Below are the code and all the weights of a small trained network. Each question names an input and a class and asks about switching units off, where a switched-off unit gives its printed mean instead of its output.

import numpy as np


def w(rows, s, z=0):
    codes = np.array(rows[::2]) - 128.0
    scale = np.full(codes.shape[1], s)
    scale[-1] = z or s
    return codes * scale


def f(y):
    return np.maximum(y, 0)


def log_softmax(a):
    a = a - a.max(-1, keepdims=True)
    return a - np.log(np.exp(a).sum(-1, keepdims=True))


def net(x, mask):
    res = np.array(x, float).reshape(1, 4) / 4 @ E
    y = f(res @ A[0][:, :-1].T + A[0][:, -1])
    res = res + np.where(mask, y, B[0][:, -1]) @ B[0][:, :-1]
    return log_softmax(res[-1] @ U[:, :-1].T + U[:, -1])


A, B = {}, {}
E = w([
[194,214,92,103,115,162,129,74],'x0',
[71,230,149,205,41,148,97,125],'x1',
[102,102,126,115,180,127,11,81],'x2',
[107,103,78,54,75,153,85,180],'x3',
],0.013)
A[0] = w([
[100,148,162,164,89,128,108,125,82],'N1',
[130,133,105,135,94,115,174,127,229],'N2',
[135,98,67,90,136,121,120,145,255],'N3',
[131,135,138,102,107,153,108,163,50],'N4',
[125,125,186,213,137,90,158,59,132],'N5',
[77,174,147,139,114,171,96,95,86],'N6',
[180,96,168,166,165,78,174,80,39],'N7',
[110,114,131,138,186,108,51,91,36],'N8',
[59,114,97,108,127,130,111,233,120],'N9',
[162,150,114,145,120,129,183,168,53],'N10',
[113,112,71,92,70,199,173,221,167],'N11',
[87,113,148,110,134,122,46,48,46],'N12',
[144,121,145,133,96,116,161,135,46],'N13',
[52,89,196,165,157,127,167,102,99],'N14',
[87,129,165,165,118,211,95,124,138],'N15',
[97,121,120,170,90,121,103,91,41],'N16',
[171,77,116,75,172,116,132,115,40],'N17',
[150,138,75,114,118,142,62,120,72],'N18',
[81,80,179,188,145,81,149,193,112],'N19',
[80,165,150,146,84,193,99,198,133],'N20',
[93,139,140,105,170,118,78,14,113],'N21',
[144,151,142,124,105,71,201,196,74],'N22',
[153,153,169,210,186,84,172,88,134],'N23',
[31,64,158,137,110,80,87,185,121],'N24',
[105,168,161,178,122,140,109,175,37],'N25',
[106,177,163,140,110,135,137,120,34],'N26',
[174,108,56,120,76,203,93,113,155],'N27',
[211,36,84,111,174,68,158,124,137],'N28',
[246,224,83,99,144,187,120,52,100],'N29',
[96,100,168,145,167,179,93,100,211],'N30',
[118,102,113,117,135,143,56,110,225],'N31',
[118,179,182,146,91,110,120,116,156],'N32',
[132,124,169,130,114,151,223,134,127],'N33',
],0.012,0.0049)
B[0] = w([
[136,94,172,62,138,206,210,109,186],'N1',
[157,221,83,141,105,132,113,185,185],'N2',
[98,205,188,24,142,168,141,112,207],'N3',
[149,124,132,63,92,143,105,72,148],'N4',
[120,173,138,30,126,159,63,64,216],'N5',
[115,123,175,111,109,222,176,134,190],'N6',
[103,139,186,50,92,182,116,52,190],'N7',
[178,119,160,124,2,95,211,195,196],'N8',
[142,147,64,79,159,153,29,53,200],'N9',
[203,109,153,189,41,54,146,211,173],'N10',
[133,199,160,124,48,88,40,123,223],'N11',
[139,127,181,140,24,86,162,223,199],'N12',
[189,111,140,136,37,102,125,184,150],'N13',
[220,149,63,129,178,164,45,110,190],'N14',
[144,154,152,64,140,187,181,180,187],'N15',
[154,87,207,86,89,180,169,110,164],'N16',
[114,97,210,44,113,190,188,152,205],'N17',
[173,128,68,136,51,98,62,144,175],'N18',
[223,73,46,176,197,178,118,175,212],'N19',
[88,119,180,39,158,209,151,125,216],'N20',
[204,164,133,165,74,40,128,213,207],'N21',
[163,132,180,144,76,93,127,217,193],'N22',
[47,212,57,24,91,40,19,49,222],'N23',
[254,120,44,158,175,129,105,115,228],'N24',
[163,92,160,87,107,183,205,106,181],'N25',
[184,88,168,120,131,149,143,128,170],'N26',
[140,146,91,103,181,170,65,73,193],'N27',
[123,123,198,69,161,215,161,129,249],'N28',
[206,23,34,178,234,188,76,173,252],'N29',
[159,195,102,149,124,95,54,223,193],'N30',
[109,232,128,143,57,70,171,187,206],'N31',
[129,107,120,55,164,200,145,149,200],'N32',
[177,171,140,183,51,41,141,221,194],'N33',
],0.0072,0.016)
U = w([
[170,138,163,148,47,80,178,196,84],'0',
[137,75,216,63,144,207,235,107,50],'1',
[127,167,101,61,95,118,69,55,137],'2',
[213,54,50,156,183,165,126,134,111],'3',
[122,225,116,106,171,137,135,148,218],'4',
[88,72,173,220,190,65,245,71,1],'5',
[31,104,140,203,178,77,186,48,1],'6',
],0.012,0.0065)

Each question gives the input, the list of numbers given to net, and the class t.
The units are the neurons (one row each of A and B). Each row of codes is followed by its name. A weight is (code - 128) times the scale printed after its matrix; where a second scale follows, it is the last column's (A, B and U).
mask holds one flag per neuron, in row order. A switched-off neuron (its flag False) gives its mean, the last column of its row in B, instead of its output. The means were averaged over made-up inputs and are rounded, as every weight is.
A unit's drop is (log p(t) with every unit on - log p(t) with that unit switched off) / (log p(t) with every unit on - log p(t) with every unit switched off).
The circuit of an input: a set's keep is (log p(t) with only the set's units on - log p(t) with every unit switched off) / (log p(t) with every unit on - log p(t) with every unit switched off). Starting from the 12 units with the biggest drops (on a tie, the unit counted first), units are removed one at a time, each time the one whose removal leaves the highest keep (on an exact tie, the one counted first), for as long as the keep stays at least 0.8.
circuit, biggest first: the units of the circuit, biggest drop first
most important unit: the unit with the biggest drop
top k neurons: the k neurons with the biggest drops, biggest first
drop of u: that unit's drop, to one decimal
input [-6,-3,-1,5], class 3: top 2 neurons -> N24, N23
input [-4,-3,-2,5], class 2: circuit, biggest first -> N9
input [4,-8,5,6], class 1: top 2 neurons -> N17, N28
input [-6,-3,6,-8], class 2: top 2 neurons -> N23, N5
input [-8,1,7,1], class 3: top 3 neurons -> N24, N19, N14
input [2,8,-4,-8], class 1: top 3 neurons -> N1, N25, N32
input [-8,-7,-3,1], class 3: top 2 neurons -> N19, N24
input [5,-8,1,8], class 1: top 3 neurons -> N17, N28, N23
input [4,-1,3,3], class 3: top 2 neurons -> N23, N29
input [2,2,7,7], class 0: top 3 neurons -> N12, N23, N31
input [7,6,0,2], class 3: top 2 neurons -> N29, N28
input [3,-4,4,-1], class 0: top 2 neurons -> N21, N20
input [-6,4,1,0], class 3: drop of N14 -> 0.0
input [-8,5,8,-2], class 0: most important unit -> N12
input [-8,3,-3,-8], class 2: drop of N7 -> 0.2
input [1,3,-3,-6], class 2: drop of N23 -> 0.4
